Here is a tiny trained network, its code and every weight. The questions are about switching its units off for an input and a class, where a switched-off unit gives its printed mean instead of its output.

import numpy as np


def w(rows, s, z=0):
    codes = np.array(rows[::2]) - 128.0
    scale = np.full(codes.shape[1], s)
    scale[-1] = z or s
    return codes * scale


def norm(h):
    return h / np.sqrt((h * h).mean(-1, keepdims=True) + 1e-5)


def f(y):
    return y / 2 * (1 + np.tanh(0.7978845608 * (y + 0.044715 * y**3)))


def log_softmax(a):
    a = a - a.max(-1, keepdims=True)
    return a - np.log(np.exp(a).sum(-1, keepdims=True))


def net(x, mask):
    res = np.array(x, float).reshape(1, 5) / 4 @ E
    u = 0
    for l in range(4):
        y = f(norm(res) @ A[l][:, :-1].T + A[l][:, -1])
        res = res + np.where(mask[u : u + 3], y, B[l][:, -1]) @ B[l][:, :-1]
        u += 3
    return log_softmax(norm(res)[-1] @ U[:, :-1].T + U[:, -1])


A, B = {}, {}
E = w([
[81,74,74,163,132,137,85,199,82,106],'x0',
[85,131,196,159,102,158,164,31,74,190],'x1',
[101,127,155,218,53,181,2,131,191,116],'x2',
[136,116,201,101,133,119,114,151,189,142],'x3',
[187,115,153,161,229,95,55,96,55,170],'x4',
],0.0039)
A[0] = w([
[126,21,104,123,154,14,122,228,116,146,84],'L0N0',
[69,89,96,153,64,216,129,174,252,65,40],'L0N1',
[141,174,153,100,76,131,106,51,127,171,3],'L0N2',
],0.0036,0.0016)
B[0] = w([
[111,230,138,119,116,168,108,102,167,174,180],'L0N0',
[83,146,99,122,137,141,61,165,113,220,254],'L0N1',
[213,136,151,132,153,79,32,168,48,2,131],'L0N2',
],0.0055,0.0023)
A[1] = w([
[114,77,80,74,142,147,197,61,2,153,213],'L1N0',
[74,143,42,61,159,106,126,157,51,166,59],'L1N1',
[152,96,139,145,56,184,143,48,118,43,8],'L1N2',
],0.0027,0.0013)
B[1] = w([
[154,43,242,166,116,124,106,60,100,62,254],'L1N0',
[219,194,188,227,137,190,140,21,3,166,177],'L1N1',
[216,226,121,96,104,148,223,248,220,179,98],'L1N2',
],0.0045,0.0019)
A[2] = w([
[52,29,115,234,101,199,57,186,169,204,151],'L2N0',
[190,191,2,103,215,135,80,201,154,85,7],'L2N1',
[118,113,86,34,111,116,234,135,145,128,124],'L2N2',
],0.0041,0.0017)
B[2] = w([
[50,141,42,70,162,147,67,155,193,177,253],'L2N0',
[160,248,96,112,13,54,152,102,176,67,168],'L2N1',
[2,14,105,127,145,152,56,154,168,153,156],'L2N2',
],0.0057,0.0045)
A[3] = w([
[138,184,203,159,134,193,83,52,138,194,89],'L3N0',
[79,105,74,160,82,130,53,235,179,155,247],'L3N1',
[99,117,101,241,3,200,99,126,60,119,126],'L3N2',
],0.0052,0.0011)
B[3] = w([
[189,138,9,115,192,81,147,175,86,130,172],'L3N0',
[121,174,96,68,158,255,53,231,81,206,255],'L3N1',
[30,59,175,61,96,202,129,194,190,127,171],'L3N2',
],0.0056,0.0064)
U = w([
[69,161,57,88,143,210,41,233,171,183,250],'0',
[194,251,109,146,77,30,138,137,199,97,1],'1',
[227,88,150,181,236,59,116,86,22,142,114],'2',
[48,2,203,127,125,146,186,110,160,121,85],'3',
],0.0075,0.0018)

Each question gives the input, the list of numbers given to net, and the class t.
The units are the neurons (one row each of A and B). Each row of codes is followed by its name. A weight is (code - 128) times the scale printed after its matrix; where a second scale follows, it is the last column's (A, B and U).
mask holds one flag per neuron, layer by layer. A switched-off neuron (its flag False) gives its mean, the last column of its row in B, instead of its output. The means were averaged over made-up inputs and are rounded, as every weight is.
A unit's drop is (log p(t) with every unit on - log p(t) with that unit switched off) / (log p(t) with every unit on - log p(t) with every unit switched off).
The circuit of an input: a set's keep is (log p(t) with only the set's units on - log p(t) with every unit switched off) / (log p(t) with every unit on - log p(t) with every unit switched off). Starting from all 12 units, units are removed one at a time, each time the one whose removal leaves the highest keep (on an exact tie, the one counted first), for as long as the keep stays at least 0.8.
circuit, biggest first: the units of the circuit, biggest drop first
top k neurons: the k neurons with the biggest drops, biggest first
k most important neurons of layer l: the k neurons of layer l with the biggest drops, biggest first
drop when u is switched off: that unit's drop, to one decimal
input [-2,0,-3,1,-2], class 3: circuit, biggest first => [L2N0; L3N1]
input [-8,2,-6,3,-2], class 3: circuit, biggest first => [L2N2; L3N1]
input [-5,8,0,-1,-8], class 3: circuit, biggest first => [L3N1]
input [-6,-6,-1,-2,8], class 1: circuit, biggest first => [L2N1; L3N1]
input [-5,-3,-4,0,-1], class 3: circuit, biggest first => [L2N0; L3N1; L2N2; L0N1]
input [3,8,-2,-8,1], class 3: circuit, biggest first => [L3N2; L3N1]
input [-8,-2,-1,1,1], class 1: top 2 neurons => [L3N1; L0N2]
input [5,1,-3,-7,-8], class 3: 2 most important neurons of layer 2 => [L2N0; L2N1]
input [-3,-8,-8,-8,4], class 2: top 2 neurons => [L1N1; L1N0]
input [4,3,-1,-7,4], class 3: top 2 neurons => [L3N2; L3N1]
input [-3,5,-4,3,-7], class 3: top 2 neurons => [L2N0; L3N1]
input [1,4,-8,-8,-2], class 3: 2 most important neurons of layer 3 => [L3N0; L3N1]
input [-6,-8,-6,-1,0], class 1: 2 most important neurons of layer 2 => [L2N1; L2N0]
input [1,-8,-1,-3,5], class 1: top neuron => [L2N1]
input [-6,7,-4,-6,-7], class 3: drop when L2N2 is switched off => 0.1
input [-2,-4,-2,-5,1], class 1: drop when L2N1 is switched off => 0.2
input [7,1,-7,-6,-3], class 3: drop when L3N1 is switched off => 0.1
input [4,4,-2,-3,6], class 2: drop when L3N0 is switched off => 0.0
